[ 282 -586 -158   25    5 -110   -1  316  148   86  -79  346  273 -358
 -164  179   66  436   59 -160 -170 -488  260    9  496  181 -147  -15
  268  -14 -557 -136 -163  216  128   78]  4
[ -84 -126  -56 -160  205   88  179 -146   57 -162    7 -252   11   83
  -12   96  -93  127  141  336  -57  -26  147  142  125  294 -239  109
  -99  206 -138   49  -53 -181   98  -80]  1
[ 198 -694  267 -471   11  274  403  -79  365 -407  -81   57  186  -14
 -189  174 -217   74  600  -44 -120 -318   21  123  249  314 -135   62
 -429  109  -81 -111  -91 -542   38 -235]  4
[-272   -9 -145 -189  289   69   14 -176  123  -79  150 -121  -39  -24
 -195 -103 -268   39  183  171   15   51  -10   78  115  290 -309  235
 -322  175  100   53 -122  -55  127 -215]  1
[ 176 -521 -293  129   30  -28   90 -281   68 -146   72   74  189  124
 -134  159   51  314  289  112 -297 -473  318  330  169   57   42  230
 -331  458 -150  -94   38  -45 -170 -128]  7
[-190 -274  -27 -354  148   -2   43 -213  104  -33   23 -187  -73   15
 -248   28 -197  224   11  209  -87 -136  108  182  142  421 -196   64
 -249  278   12  176   55 -207   41 -245]  4
[-302   24 -253 -169  203   25  -72 -353  251 -148   97 -281  -94  -65
 -210  -80 -175   24   71  412  -13   88   -4  138  143  443 -382  158
 -210  334 -105  156 -151  -37  183 -226]  6
[ -23 -802  307  170 -295  673   61 -127  249 -129  165  -54 -134  484
 -152 -171   24  383  378    3  -99 -472  -59  426   52  350  236   87
  -96  343 -178  180 -285 -289  171 -220]  4
[ 485 -694  -49 -350 -259  -31 -296   34  257 -240    3  294  100 -481
 -322   -2 -293  397  381 -325 -413 -209  -33  173  480  180 -101   77
  126  -18 -232    9  -51 -132  118 -260]  4
[-155  -58  -16 -105  165   21    7 -127   61  -86   62 -203  -59   16
  -36   62 -150  120  122  271 -110  -87   98   46  185  239 -128  107
 -152  206  -48  115  -93 -126  119 -174]  7
[-181 -140 -106  397 -217  540  -24  -81  355 -188  224   71 -183 -253
  225 -442 -244  445  210  305  -34  173 -202   22  207  408   -2   87
  328  290 -431   83 -550   83  276  -76]  7
[-306  -10 -116 -221  185  -25  129 -297   -2 -172   71 -268   64   48
   -8    9 -128  176   24  298  -30   47  138  156  149  393 -365   71
 -278  153  -19  119   -4  -98   87 -217]  4
[-131 -287  144 -251   87  160   10  -90  266 -140  -40 -183 -107   84
 -107  -77 -223  119  171  146 -117 -172  -41   93  119  380   44   37
 -247  229  -40  115 -142 -234  163 -213]  6
[ -93 -212    2 -122   91  158   28 -128  207 -153   11 -104  -42   11
 -101 -215 -170   84  246  155  -31   80    5   84  155  314 -186   98
  -78  212  -61   38 -128 -197   90 -166]  3
[-184 -104  -36 -213  154   52   44 -234  142 -175   65 -244  -27  164
  -59  -40 -128   -3  151  214 -102  -17  133  189   46  282 -124  110
 -303  237   60  106   50 -267   87 -187]  1
[ 209 -375  -56  114 -441  339 -233  -25  410 -307   71  -17 -149 -347
  195 -158 -234  274  362   71 -161   68 -224  247  244  219   16   80
  389  111 -553   92 -351 -211   92  -23]  2
[ 512 -642   95  340 -363  214  198  218  -51  -76  200  155  181   27
  -18   64  198  180  220 -133   -9 -128  149  447  245  -80  -75   10
  535 -184 -425  -54   31 -299 -145  267]  5
[ -95 -102  -64 -271  246   17   35 -136   96 -139    3  -65  -17  -10
 -161   34 -224   70  154  148  -44  -45  -14  107  147  296 -212  137
 -257  176   25   44  -47 -143  102 -217]  1
[  50 -594  451   -1 -207  576   22  179  303 -234 -190  217 -155  144
   46  -91 -156   60  380 -100 -264 -480   30  366  179  187  468  -32
 -215  475 -236   76 -198 -551  163 -199]  2
[ -49  236 -286  450 -144  -85 -154  181   42   52  -63  183  139 -432
  194  -41   57   24   63 -230  -85   26   78  186  249  -18 -218  -11
  306   33 -247 -140 -313  334   75  100]  0
[-142  -65  -61   -1  182  124  -75  -74  115 -121   13 -218  -96   34
   71   92 -150  186  175  303 -148 -165   28  120  225  279 -104   56
   11  272  -37   17 -238  -64  141 -188]  6
[ 218 -899  -75  150 -247  267  176 -214  219 -151  -79   72 -157  104
 -367   60   93  869   93   -8   63 -224  180  499  171  444 -182   81
  128   98 -524   78  -68 -271   45 -145]  4
[ 454 -473 -351   82 -309 -259   50   42  279   46   12  134  128 -372
 -219  294  215  259 -152   30  -53 -193  241  -20  157   37 -174 -117
  480  145 -689 -250  -34  205  -54  296]  2
[ 173 -312   60   20   31  404 -296   40  382 -272   46  296 -226   74
   98  -41  -70  177  442 -127 -118 -213 -200   32  284  167  204   69
  -60  108   67 -264 -472  -72  139 -171]  8
[-160 -161  -95 -114 -207  394  378 -233  172 -180  212  309   75 -171
 -362 -386 -175  151  297 -469   69  263  -95  155  -35  382 -352  172
 -263   78   33  -94 -107 -142   32 -174]  0
[-191  248  -30  191  228  116 -183   33   82 -262  244  372   75 -547
 -107 -442 -365    5  425 -127    4  285 -294 -295  494  113 -313  340
  -79 -241 -138  -59 -595  304  291 -189]  2
[-169    1  -45  -76  195   69   90 -122   79 -124   56  -98  -40   -1
    4   -2 -174   89  133  244  -33   37   33   69  126  260 -208  123
 -141  136  -18   45  -90  -82  143 -162]  6
[ -22  -56  -97 -293  230 -191   78 -175   79 -118  -84 -190   25  -50
 -116  159  -82   46   35  264  -71  -81   67   57  144  337 -230   64
 -125  155 -126   26   18  -66   51 -108]  3
[ -85 -130    3  -92  181   94    2  -87   90  -87   20 -152  -36   90
   -8  -11 -184  173  201  211  -86 -105   -5   84  148  223  -53   92
 -108  217   41   42 -130 -135   99 -216]  3
[  29 -175 -111 -123  128  269 -556 -141  406 -386  196  -53 -260   14
  172  117    4  175  396  160 -218 -191  -29   -7  430  201  -32  101
 -234  -79  113 -206 -454   50  300 -250]  8
[-134 -136  -39 -194  146   40  103 -230   82 -191  110 -145  -17   33
  -31  -18 -118   80  178  197  -73   14   78  122  148  268 -223  133
 -266  117   10   32   20 -200   36 -207]  3
[-251    0  -25  -13  170  157   31 -144   76 -160  120 -228  -87  124
   26 -164 -121   29  122  271  -12   79    7  188  155  326 -241  125
 -120  189  -33   89 -126 -165  173 -171]  2
[ 110 -373   98  295 -333  556 -224  138  278 -115  160  333  -76   88
   46 -190 -242  107  623 -303 -215 -313 -222  348  152  238  182  125
  191  280  -84  -76 -428  -68  150 -128]  3
[-154  -43  -64  -44  171  111   22  -89  142 -151   92 -191  -79   -2
  -38   39 -195  123  185  237  -13  -57  -71  126  181  308 -184   92
  -57  187  -40  -11 -241 -117   94 -166]  8
[  67 -443  391 -383  -84  434  202  119   78 -275   37  201  166 -151
   -6 -190 -293   95  606 -459 -376 -250  -87   44  185  141  222   41
 -234  -99   36 -219  -51 -315  -49 -227]  6
[-247   -1 -176  -57  147   67  -28 -207  126 -152  110 -232 -106  -12
 -113   21 -198   93  137  246  -37   -6   32  144   95  355 -266  133
 -115  313    1   43 -163  -99   68 -180]  1
[ 160 -683  356   -5 -304  555  168  113  460 -170  -56 -186  -90  128
   18 -187   47  168  470  -70 -195 -163  158   87  104  113  220  -62
  -34   -8 -362  -58 -207 -389  216   39]  5
[-122 -111   22 -128  181   70  134 -109   83 -136   -4  -86   11   77
 -121 -118 -147   41  172  121  -16   21   -1   78   82  319 -158   85
 -156  176    1   12  -50 -164   64 -157]  4
[ -64 -160   -1 -202   63  -11  -13 -118  185 -102  -55 -185  -66   16
  -34   46 -101  118   60  204 -101  -90   91   64  108  316  -51    2
 -163  184 -103   88  -30 -124  155 -158]  1
[-127  -98   12 -169  124  113   63 -174  116 -186  117 -198  -48   59
    0  -42 -221   85  256  217 -105   -9   26  132  139  283  -88  121
 -133  167  -35   25  -67 -251   77 -187]  5
[-249  111  -86  -52  177  122  -40 -168  134 -143  107 -257  -86   75
   25  -76 -164   27  121  300   34   84  -50   67   69  301 -142   68
 -150  244   76   30 -205 -112  121 -189]  3
[-226   86  -90 -143  180   30  102 -198   25  -87   86 -224  -39   96
  -87  -15 -168   27    8  312   80  126   64  127   -7  269 -194   78
 -247  223  107   97    6 -170   21 -135]  8
[-249   94  -43 -168  249   15  120 -140  -21 -101   60 -135   45  -38
  -16    9 -323   99  158  240  -36   -9    6  112  154  318 -187  149
 -300  216   77  117 -107 -117   91 -237]  5
[-200  -90  -16 -174  218   93   62 -179   70 -164   32 -174  -37   73
 -150  -90 -216   50  213  208  -65    5   34  115  186  373 -258  121
 -242  214   54  101  -60 -211  100 -244]  5
[ 299 -736 -110    5   20  254  362  -53  375 -107   54  203  138  -95
  -82   62   31  555  283   17   -4 -141  212   10  121  -72    1  115
  -83   72 -264 -256 -176 -133  -62   76]  0
[-133 -110   -3 -212  100  -38   52  -95  177 -109  -34  -98  -55  -78
 -130  -45 -114   52    1   92  -18  -39   -8   83  123  361 -127   36
 -200  164 -103   91  -62 -136  148 -170]  5
[-113    0  -93  -77  297    2   95  -61   54  -61   69 -137   -8   23
  -58   86 -110  100   52  288   49  -30  -27   46  101  220 -206  106
  -86  132    9    1 -129   -9   96 -105]  8
[-162 -128 -185 -208  284 -160  115 -209  -49  -51   62 -150   93  -25
  -92  169 -101  268   19  225  -43  -43  176   97  174  234 -392   85
 -147  140   -1   -9   51  -17  -15 -200]  0
[-254    2    3 -229  317  113  -16 -126  175 -130   45 -159  -71   50
  -62 -131 -303   68  230  226  -62   41  -92   57  128  396 -177  148
 -262  197   67   71 -198  -90  237 -257]  4
[ 437 -500  258 -212 -175   28  205  247  -48   27 -192  311  162  -16
  -89   12 -216  240  115 -379 -262 -360 -246  264  110  166  230 -122
  222  147  -27    1   87 -162  -14 -115]  3
[-149  -46   54  -45  168  157   67  -86   91  -67   78 -191  -72   72
    9  -18 -177  144  114  327   29  -24  -25   48   29  191   49  106
  -97  194  -69  112 -134 -184   98 -134]  7
[ 542 -498  -72   28 -428   65  -35  148  401 -261  -10  125  136 -461
 -173   14  -51   67  264 -144 -201  -98 -207   90  213  218   12  -29
  467  143 -790  -36 -277 -104   67  154]  2
[  33   94 -182 -249 -244 -151   43 -155  104 -205  -96   55   73 -714
 -582  149 -174 -215  120 -282  -46  -85 -112  242  188  458 -416   42
 -187  -65 -205  -52  -82   53  -89  -18]  1
[ -78  -89   35 -195  224   94   61  -76  127 -140   30 -143  -38  109
 -182 -170 -180  -53  204  133  -12   70  -63  -43   58  232 -139  134
  -56  152   55   -6  -66 -185  105 -135]  6
[ 228 -279  223  232 -575  231 -320  286   75  118   67   12 -413 -377
   75  254  -55  519 -193  -93  -39 -285 -111   98   87  -80  598 -183
  427  -98 -341  147 -225 -164  -33   24]  3
[  56 -472  -21 -233 -369  198 -176 -219  451 -365 -124  -10 -165 -283
 -268  -26   24  146  199 -181 -371 -338  -61  322  278  672  -18  -73
 -181  403 -423   58 -229 -172  194 -302]  3
[ 342 -543  -53 -386   51  -64  218   44  243 -174 -180  236  131 -369
 -232  150 -257  292  336 -159 -288 -270  -47  -24  309  278 -235   80
  -46  106 -216 -233  -72   18   94 -169]  6
[-139  -66  -73 -121  189  -22  -38  -93  141  -59   -9  -70  -20  -32
  -64  -54 -158  135   61  148   24  -25  -41   93  193  318 -178   61
  -75  161  -29   29 -170  -31  113 -158]  0
[-229 -132    9 -165  250  142   43 -164  128  -71   74 -198  -36  180
 -113  -57 -222  110  207  238  -23  -89   23  205  112  333 -169  118
 -219  237  146   99  -88 -214  111 -242]  3
[ 503 -387  298   25 -412  136  242  168  173 -144 -181  191   92 -182
 -222  151  -10 -184  427 -309 -187 -255   35  179  -10    1  270  -12
  146   14 -369 -152  -11 -278 -107  200]  6
[ -35  -47 -106 -253   82   35  -15  -44 -242  -18    6 -181   44    9
   64  475 -201  350   74  134  -72 -330  -64  218  -95  234  -77  129
 -263   41   58   40  -27  154  -17 -159]  0
[ 208 -349  -83 -256 -113  -17 -392  189  212   75   74  346  -68 -601
 -392  126 -172  321  -55 -159    5 -279 -142   38  382  233    8   26
  -38 -114 -278   16 -253  199  152 -129]  8
[ -25 -715   60 -356 -162  234  311  -98  -62  -89 -131   64  -16 -235
 -525  212 -360  394  264 -218 -201 -476   81  417  193  445 -298   57
 -344  236  -13   94  171 -374 -306 -269]  5
[ 178 -263   -1   53  -23  277 -458   52  440 -282   60    3 -211 -115
   87   68   44  211  317  151 -117 -179   46  -95  267   69  279  -10
  233    9 -215 -220 -415  -96  142  -29]  8
[ 392  302  -65  101 -150  220 -238  344   15 -275  135  486 -132 -408
   69 -116 -259 -351  182 -118  116  340 -553 -127  163   54   -1   63
  303  -38  -12 -207 -320   18   72   76]  8
[-301  -54   65 -184  244  100   15 -113   76  -83  -25 -215  -20   14
  -46 -145 -250  126  195  162 -165  -61   20  127  195  372 -135   99
 -289  167    7  188 -111 -124  195 -284]  5
[ -43 -227  -61  -18 -192  342 -298   91  217  100  407  437   50 -212
 -105 -763 -239   35   46 -284   -8  307 -257 -118   57   32  134  133
  -66  114  127  238 -125   52   68  -72]  2
[-214  115 -147  -21  211   55   63 -196  163 -136   37 -274  -56   70
   44  -24 -141   67  105  395   -7  136    2  104   38  372 -234   94
  -51  265 -110   99 -145  -78  216 -136]  0
[-182 -114  -72 -177  158   66  147 -202  147  -67   80 -174  -37  -19
  -64  -66 -178  154   80  286  -11   72   12   35   42  293 -180  100
 -267  189  -57  106  -26 -108   87 -185]  3
[-346  -88 -378   -6   83  305   41 -574  345 -219   69 -222 -196  199
 -186 -121  -59   71  222  342  -94   89  167  354 -198  433 -211  153
 -590  646  131   21   13 -180   15 -291]  0
[-180  -36  -81    7  167  130   39 -146   64 -109   78 -236  -99   58
  -60  -76 -202  144  152  307   10   40    5   76   50  240 -118  121
  -41  237   50   68  -88 -183   22 -166]  5
